Rows and roughly how far along a hidden order each lies, from 0 to 9
(in the rows, 128 means zero)
138  148  152  126  135  152  162  121  124  27  128  127  131  92  170  127  95  134  100  45  130  132  142  80  131  89  130  132  124  183  130  132  87  160  122  156  158  137  122  175  151  198  111  134  149  153  165  134  82  130  119  121  144  79  109  106  125  133  121  167  106  145  129  145  133  113  181  49  119  156  107  140  145  105  138 -> 0
135  155  153  123  126  140  163  129  125  87  133  129  132  93  162  132  77  133  109  34  126  132  136  89  140  88  111  133  137  195  127  140  91  172  128  147  129  128  135  150  167  192  125  127  149  156  165  125  78  126  113  128  136  65  112  112  121  118  116  166  100  142  131  160  130  104  169  46  120  155  99  133  143  112  131 -> 1
109  112  108  153  128  93  127  135  149  196  146  160  129  128  117  130  110  104  163  186  115  118  75  180  162  168  95  121  163  59  95  109  156  113  138  118  57  105  158  79  142  145  171  105  127  106  110  131  139  120  118  155  111  117  120  145  113  125  134  115  126  111  151  147  134  120  125  160  126  119  134  120  28  138  115 -> 9
113  131  119  102  99  107  91  155  129  255  133  134  134  166  60  138  150  124  206  170  117  135  127  164  114  158  120  119  144  92  142  127  161  119  146  84  57  131  136  79  122  57  142  116  114  123  108  125  183  122  117  134  92  169  157  146  117  97  130  81  134  100  137  133  125  139  75  168  138  102  122  121  138  144  116 -> 6
116  123  124  141  131  108  159  122  139  103  140  151  135  132  180  121  101  113  89  90  98  124  88  136  175  155  101  123  175  114  76  161  108  147  134  149  84  102  140  101  161  201  142  121  162  124  131  109  121  117  119  164  142  59  102  127  120  124  114  143  107  125  144  160  142  107  169  112  142  169  129  138  44  124  122 -> 6
129  153  145  126  117  134  159  131  129  88  132  142  129  121  149  133  90  126  114  56  110  132  128  105  146  113  112  128  153  165  122  149  111  156  134  141  110  131  134  133  167  192  131  124  144  137  152  114  103  120  107  133  133  73  109  119  119  118  111  157  103  134  132  171  132  110  164  64  127  164  100  137  111  115  124 -> 3
122  129  120  121  133  129  80  146  140  234  131  118  134  168  43  142  158  132  174  228  128  137  145  157  96  108  149  140  118  125  172  105  205  98  134  105  86  135  87  112  90  60  124  132  94  109  94  137  128  139  94  123  103  151  159  145  139  110  149  81  175  172  103  102  123  133  77  180  135  101  114  132  164  144  124 -> 1
135  160  138  154  91  142  134  134  127  117  117  153  115  140  119  135  107  125  146  50  106  131  167  114  144  122  129  117  175  166  122  162  156  140  126  138  85  163  133  150  163  167  146  122  113  132  150  88  156  119  114  115  136  72  118  132  122  116  117  157  94  132  115  153  121  136  143  111  132  160  92  145  86  118  116 -> 4
117  129  123  132  128  112  99  149  150  189  138  132  137  151  73  134  131  124  159  167  122  130  116  150  119  112  134  140  137  116  143  118  177  88  137  119  75  113  101  104  118  89  128  126  108  114  102  135  98  138  90  144  109  143  134  139  133  102  146  89  159  136  116  119  130  121  110  169  134  107  111  127  133  143  128 -> 3
131  160  137  134  91  130  96  158  124  179  122  148  113  124  52  137  124  120  210  102  109  145  182  135  113  125  121  112  157  145  145  148  161  127  138  107  72  165  118  151  145  96  151  122  95  136  137  110  160  127  100  103  105  127  136  140  126  88  137  124  101  137  119  148  112  156  109  143  141  126  87  130  119  131  117 -> 4
118  140  123  122  97  114  95  160  131  234  127  139  124  162  56  138  142  124  202  153  115  138  149  157  108  139  129  120  152  109  145  138  162  113  144  99  66  134  118  115  123  73  144  116  105  121  106  127  157  127  107  129  107  153  146  146  127  99  143  101  129  128  118  133  123  148  95  163  141  109  112  124  126  143  118 -> 5
123  154  133  134  101  130  85  159  137  204  133  127  120  155  23  139  134  125  200  110  121  147  179  120  92  112  129  123  132  149  155  139  167  111  142  95  60  161  91  138  132  76  127  125  88  140  132  118  141  134  107  113  102  145  144  141  132  79  145  97  129  148  119  127  114  148  99  168  140  115  85  128  179  139  125 -> 2
